Below is a small trained network, with its code and all its weights. Each question gives an input and a class and asks what happens when units are switched off, that is, made to give their printed mean instead of their output.

import numpy as np


def w(rows, s, z=0):
    codes = np.array(rows[::2]) - 128.0
    scale = np.full(codes.shape[1], s)
    scale[-1] = z or s
    return codes * scale


def norm(h):
    return h / np.sqrt((h * h).mean(-1, keepdims=True) + 1e-5)


def f(y):
    return np.maximum(y, 0)


def log_softmax(a):
    a = a - a.max(-1, keepdims=True)
    return a - np.log(np.exp(a).sum(-1, keepdims=True))


def net(x, mask):
    res = np.array(x, float).reshape(1, 7) / 4 @ E
    u = 0
    for l in range(3):
        y = f(norm(res) @ A[l][:, :-1].T + A[l][:, -1])
        res = res + np.where(mask[u : u + 12], y, B[l][:, -1]) @ B[l][:, :-1]
        u += 12
    return log_softmax(norm(res)[-1] @ U[:, :-1].T + U[:, -1])


A, B = {}, {}
E = w([
[93,88,68,96,139],'x0',
[121,62,133,130,39],'x1',
[111,243,112,203,76],'x2',
[129,127,127,128,126],'x3',
[255,106,65,187,131],'x4',
[73,72,154,247,162],'x5',
[130,127,129,130,129],'x6',
],0.0044)
A[0] = w([
[164,33,202,78,221,66],'0.n0',
[161,90,164,39,139,40],'0.n1',
[70,44,2,143,186,65],'0.n2',
[202,158,195,153,158,69],'0.n3',
[96,60,163,230,166,136],'0.n4',
[101,104,145,146,17,255],'0.n5',
[177,57,213,97,108,96],'0.n6',
[168,94,226,144,65,140],'0.n7',
[177,156,163,62,126,138],'0.n8',
[100,119,215,68,208,140],'0.n9',
[103,68,56,96,50,151],'0.n10',
[51,155,176,51,166,80],'0.n11',
],0.0071,0.0022)
B[0] = w([
[59,98,31,145,61,224],'0.n0',
[117,83,108,173,48,187],'0.n1',
[145,84,180,114,172,214],'0.n2',
[79,162,160,75,203,175],'0.n3',
[147,108,184,132,23,246],'0.n4',
[83,232,130,100,211,255],'0.n5',
[80,162,70,106,146,195],'0.n6',
[159,101,104,131,247,196],'0.n7',
[111,2,126,113,118,193],'0.n8',
[82,191,151,172,160,213],'0.n9',
[151,165,168,112,231,216],'0.n10',
[138,168,197,77,156,215],'0.n11',
],0.0065,0.0042)
A[1] = w([
[254,108,103,148,103,111],'1.n0',
[107,143,119,121,186,249],'1.n1',
[75,107,156,188,185,50],'1.n2',
[134,123,85,154,162,135],'1.n3',
[108,86,114,107,118,167],'1.n4',
[115,122,188,120,133,193],'1.n5',
[166,142,129,54,80,47],'1.n6',
[125,153,107,159,118,16],'1.n7',
[139,188,112,131,96,118],'1.n8',
[139,156,139,26,132,145],'1.n9',
[92,176,94,190,121,231],'1.n10',
[154,81,157,26,102,165],'1.n11',
],0.012,0.0015)
B[1] = w([
[85,172,212,71,133,205],'1.n0',
[203,125,92,120,163,252],'1.n1',
[161,121,119,170,139,254],'1.n2',
[111,81,191,82,191,175],'1.n3',
[105,175,120,149,192,185],'1.n4',
[229,65,152,187,133,214],'1.n5',
[146,93,125,180,1,171],'1.n6',
[53,113,148,125,113,148],'1.n7',
[62,129,67,146,86,180],'1.n8',
[130,169,116,156,150,250],'1.n9',
[111,55,126,133,232,218],'1.n10',
[166,171,137,178,75,211],'1.n11',
],0.0071,0.0055)
A[2] = w([
[102,113,123,166,145,191],'2.n0',
[133,181,79,141,124,188],'2.n1',
[93,35,126,70,116,217],'2.n2',
[31,204,173,187,165,5],'2.n3',
[156,131,206,110,134,151],'2.n4',
[195,149,77,213,161,235],'2.n5',
[94,98,102,155,159,169],'2.n6',
[66,161,148,132,71,70],'2.n7',
[193,102,181,180,14,170],'2.n8',
[70,67,151,168,130,138],'2.n9',
[81,206,2,185,177,119],'2.n10',
[178,131,151,203,208,126],'2.n11',
],0.0086,0.0015)
B[2] = w([
[131,150,95,141,53,172],'2.n0',
[216,161,184,152,28,159],'2.n1',
[9,95,25,90,100,150],'2.n2',
[27,71,39,44,51,194],'2.n3',
[79,82,189,79,121,171],'2.n4',
[236,78,94,136,173,213],'2.n5',
[138,146,91,150,148,177],'2.n6',
[128,74,96,174,211,138],'2.n7',
[98,86,181,170,96,161],'2.n8',
[211,214,140,191,73,177],'2.n9',
[140,42,113,182,167,202],'2.n10',
[149,189,141,2,79,254],'2.n11',
],0.0061,0.0089)
U = w([
[112,47,16,175,99,84],'0',
[197,118,220,246,35,155],'1',
[195,82,160,89,149,252],'2',
[67,119,218,37,128,82],'3',
[206,140,143,131,222,34],'4',
],0.011,0.0029)

Each question gives the input, the list of numbers given to net, and the class t.
The units are the neurons (one row each of A and B). Each row of codes is followed by its name. A weight is (code - 128) times the scale printed after its matrix; where a second scale follows, it is the last column's (A, B and U).
mask holds one flag per neuron, layer by layer. A switched-off neuron (its flag False) gives its mean, the last column of its row in B, instead of its output. The means were averaged over made-up inputs and are rounded, as every weight is.
A unit's drop is (log p(t) with every unit on - log p(t) with that unit switched off) / (log p(t) with every unit on - log p(t) with every unit switched off).
The circuit of an input: a set's keep is (log p(t) with only the set's units on - log p(t) with every unit switched off) / (log p(t) with every unit on - log p(t) with every unit switched off). Starting from the 12 units with the biggest drops (on a tie, the unit counted first), units are removed one at a time, each time the one whose removal leaves the highest keep (on an exact tie, the one counted first), for as long as the keep stays at least 0.8.
units of the circuit, in order: the units of the circuit, biggest drop first
unit that matters most: the unit with the biggest drop
top k neurons: the k neurons with the biggest drops, biggest first
top k neurons in layer l: the k neurons of layer l with the biggest drops, biggest first
input [-2,-6,7,-1,3,-3,-3], class 0: unit that matters most => 1.n8
input [-3,8,2,-4,3,1,2], class 4: top 2 neurons => (0.n5, 0.n7)
input [-5,4,-6,8,-6,8,6], class 1: top 3 neurons in layer 1 => (1.n5, 1.n2, 1.n8)
input [8,-8,-8,1,5,0,0], class 0: top 2 neurons => (0.n0, 2.n2)
input [1,2,6,-7,-5,-3,8], class 0: top 2 neurons => (1.n8, 2.n3)
input [-5,-1,-4,6,3,-6,-3], class 1: units of the circuit, in order => (1.n11, 1.n6)
input [4,7,-5,0,-7,-8,6], class 1: units of the circuit, in order => (1.n11, 1.n6)
input [-7,-3,4,-1,8,-1,-1], class 3: top 2 neurons => (1.n0, 0.n5)
input [4,-8,4,2,8,-5,-6], class 3: top 2 neurons in layer 0 => (0.n5, 0.n6)
input [-6,3,-5,5,-8,8,3], class 1: top 4 neurons => (0.n4, 2.n9, 1.n5, 1.n2)
input [-4,-1,6,-5,1,-6,3], class 0: units of the circuit, in order => (1.n8, 2.n10)
input [-2,-2,1,6,4,-5,2], class 1: top 2 neurons => (1.n6, 1.n11)
input [0,6,-2,4,-4,-6,5], class 1: top 4 neurons in layer 1 => (1.n11, 1.n10, 1.n6, 1.n3)
input [-3,0,-4,-7,0,8,-6], class 1: units of the circuit, in order => (0.n4)
input [2,-1,-7,8,8,6,4], class 3: top 2 neurons in layer 2 => (2.n2, 2.n5)
input [1,5,1,3,4,4,7], class 4: top 3 neurons in layer 2 => (2.n3, 2.n5, 2.n1)
input [-7,-7,3,0,-3,3,3], class 2: top 2 neurons in layer 2 => (2.n11, 2.n3)
input [0,-6,6,-4,3,-4,7], class 0: top 2 neurons in layer 1 => (1.n8, 1.n5)
input [-7,1,7,1,0,6,-6], class 0: top 2 neurons => (2.n3, 0.n2)
input [-5,-8,-8,5,4,4,-4], class 0: unit that matters most => 0.n0
input [7,-3,-3,7,6,8,0], class 1: top 2 neurons => (0.n4, 2.n9)
input [-3,5,-5,6,7,4,-8], class 3: top 2 neurons => (1.n0, 0.n4)
